[[-15 -88 -88  65 -68  -1  12  80  86  -5  33  16 102]
 [  7 -49 -54  82 -82 -25  70  98  69  17  84  23  33]
 [-17 -87 -96  51 -98 -36 -46  93  70 -25  34  26  59]
 [  3 -37 -38  76 -67 -50  63  77  42   7  85 -15  34]
 [-11 -84 -86  81 -74 -14  36  87  82  -9  33  24 105]]
->
[[-15 -88 -88  65 -68  -1  12  80  86  -5  33  16 102]
 [-17 -87 -96  51 -98 -36 -46  93  70 -25  34  26  59]
 [-11 -84 -86  81 -74 -14  36  87  82  -9  33  24 105]
 [  7 -49 -54  82 -82 -25  70  98  69  17  84  23  33]
 [  3 -37 -38  76 -67 -50  63  77  42   7  85 -15  34]]

[[ -10  -89    0   -3  -84  -57   16   35]
 [  29   29   -6  -63  -56   65   30   70]
 [ -56   -4   -9   14  -25  -70  -40  -14]
 [ -42 -102   20   18  -60  -70   47   29]
 [  19  -79  -16   -7 -107  -16   -4   57]
 [  37   36   -7  -57  -58   60   24   71]]
->
[[ -42 -102   20   18  -60  -70   47   29]
 [ -10  -89    0   -3  -84  -57   16   35]
 [  19  -79  -16   -7 -107  -16   -4   57]
 [ -56   -4   -9   14  -25  -70  -40  -14]
 [  29   29   -6  -63  -56   65   30   70]
 [  37   36   -7  -57  -58   60   24   71]]

[[ 13  14   9   9  32 -24   6  -6  31  13  20  37 -49  15  10   5]
 [-20 -39   5  19  15 -43 -60  13   5 -54  26  15 -76  -9   9  14]
 [-46 -21  -3  13 -41  21 -86   6 -19 -89  -1 -33  29  24  12   7]
 [-28 -51  -2 -15  45  25 -79  16  22 -81 -18  34  50  -6 -23  -9]]
->
[[-28 -51  -2 -15  45  25 -79  16  22 -81 -18  34  50  -6 -23  -9]
 [-20 -39   5  19  15 -43 -60  13   5 -54  26  15 -76  -9   9  14]
 [-46 -21  -3  13 -41  21 -86   6 -19 -89  -1 -33  29  24  12   7]
 [ 13  14   9   9  32 -24   6  -6  31  13  20  37 -49  15  10   5]]

[[ 47 -76  10 -64  36  33 -77]
 [ 98 -17 -30 -67 -32  75 -53]
 [100  26 -46 -46 -64  76 -20]
 [101  -3 -36 -60 -44  78 -44]
 [ 70 -63  -4 -70  15  51 -76]
 [ 87 -43 -17 -72  -8  66 -68]
 [ 78 -53 -10 -73   3  59 -74]
 [ 94 -30 -23 -70 -20  72 -61]
 [100  11 -40 -54 -55  79 -32]
 [ 59 -70   3 -68  25  43 -77]]
->
[[ 47 -76  10 -64  36  33 -77]
 [ 59 -70   3 -68  25  43 -77]
 [ 70 -63  -4 -70  15  51 -76]
 [ 78 -53 -10 -73   3  59 -74]
 [ 87 -43 -17 -72  -8  66 -68]
 [ 94 -30 -23 -70 -20  72 -61]
 [ 98 -17 -30 -67 -32  75 -53]
 [101  -3 -36 -60 -44  78 -44]
 [100  11 -40 -54 -55  79 -32]
 [100  26 -46 -46 -64  76 -20]]

[[ -89   40]
 [  -6  -84]
 [  24  -19]
 [ -60 -102]]
->
[[ -60 -102]
 [  -6  -84]
 [  24  -19]
 [ -89   40]]

[[-42 -12  16 -30 -19 -51 -15]
 [ 28   6  62 -31  15 -16 -94]
 [ 10  -5  69 -20  13   0 -79]
 [-26  -3  12 -21   6   9   4]
 [ 19  11  82 -17  39  20 -87]]
->
[[-42 -12  16 -30 -19 -51 -15]
 [ 10  -5  69 -20  13   0 -79]
 [-26  -3  12 -21   6   9   4]
 [ 28   6  62 -31  15 -16 -94]
 [ 19  11  82 -17  39  20 -87]]

[[ 92  74]
 [-50  37]]
->
[[-50  37]
 [ 92  74]]

[[-11  -6 -52  17  27 -58 -24  23  12   9  72 -13  36  17   8]
 [  0  34  24  22 -19 -27  -6 -11  23 -33 -35  28 -27  -3  28]
 [-26  10   0  25  15 -11  29 -22 -24   9  -1  12  38  22 -25]
 [ 38 -37 -28  28 -44   8 -52   7   4  40 -41  53  17   0 -87]]
->
[[ 38 -37 -28  28 -44   8 -52   7   4  40 -41  53  17   0 -87]
 [-11  -6 -52  17  27 -58 -24  23  12   9  72 -13  36  17   8]
 [-26  10   0  25  15 -11  29 -22 -24   9  -1  12  38  22 -25]
 [  0  34  24  22 -19 -27  -6 -11  23 -33 -35  28 -27  -3  28]]
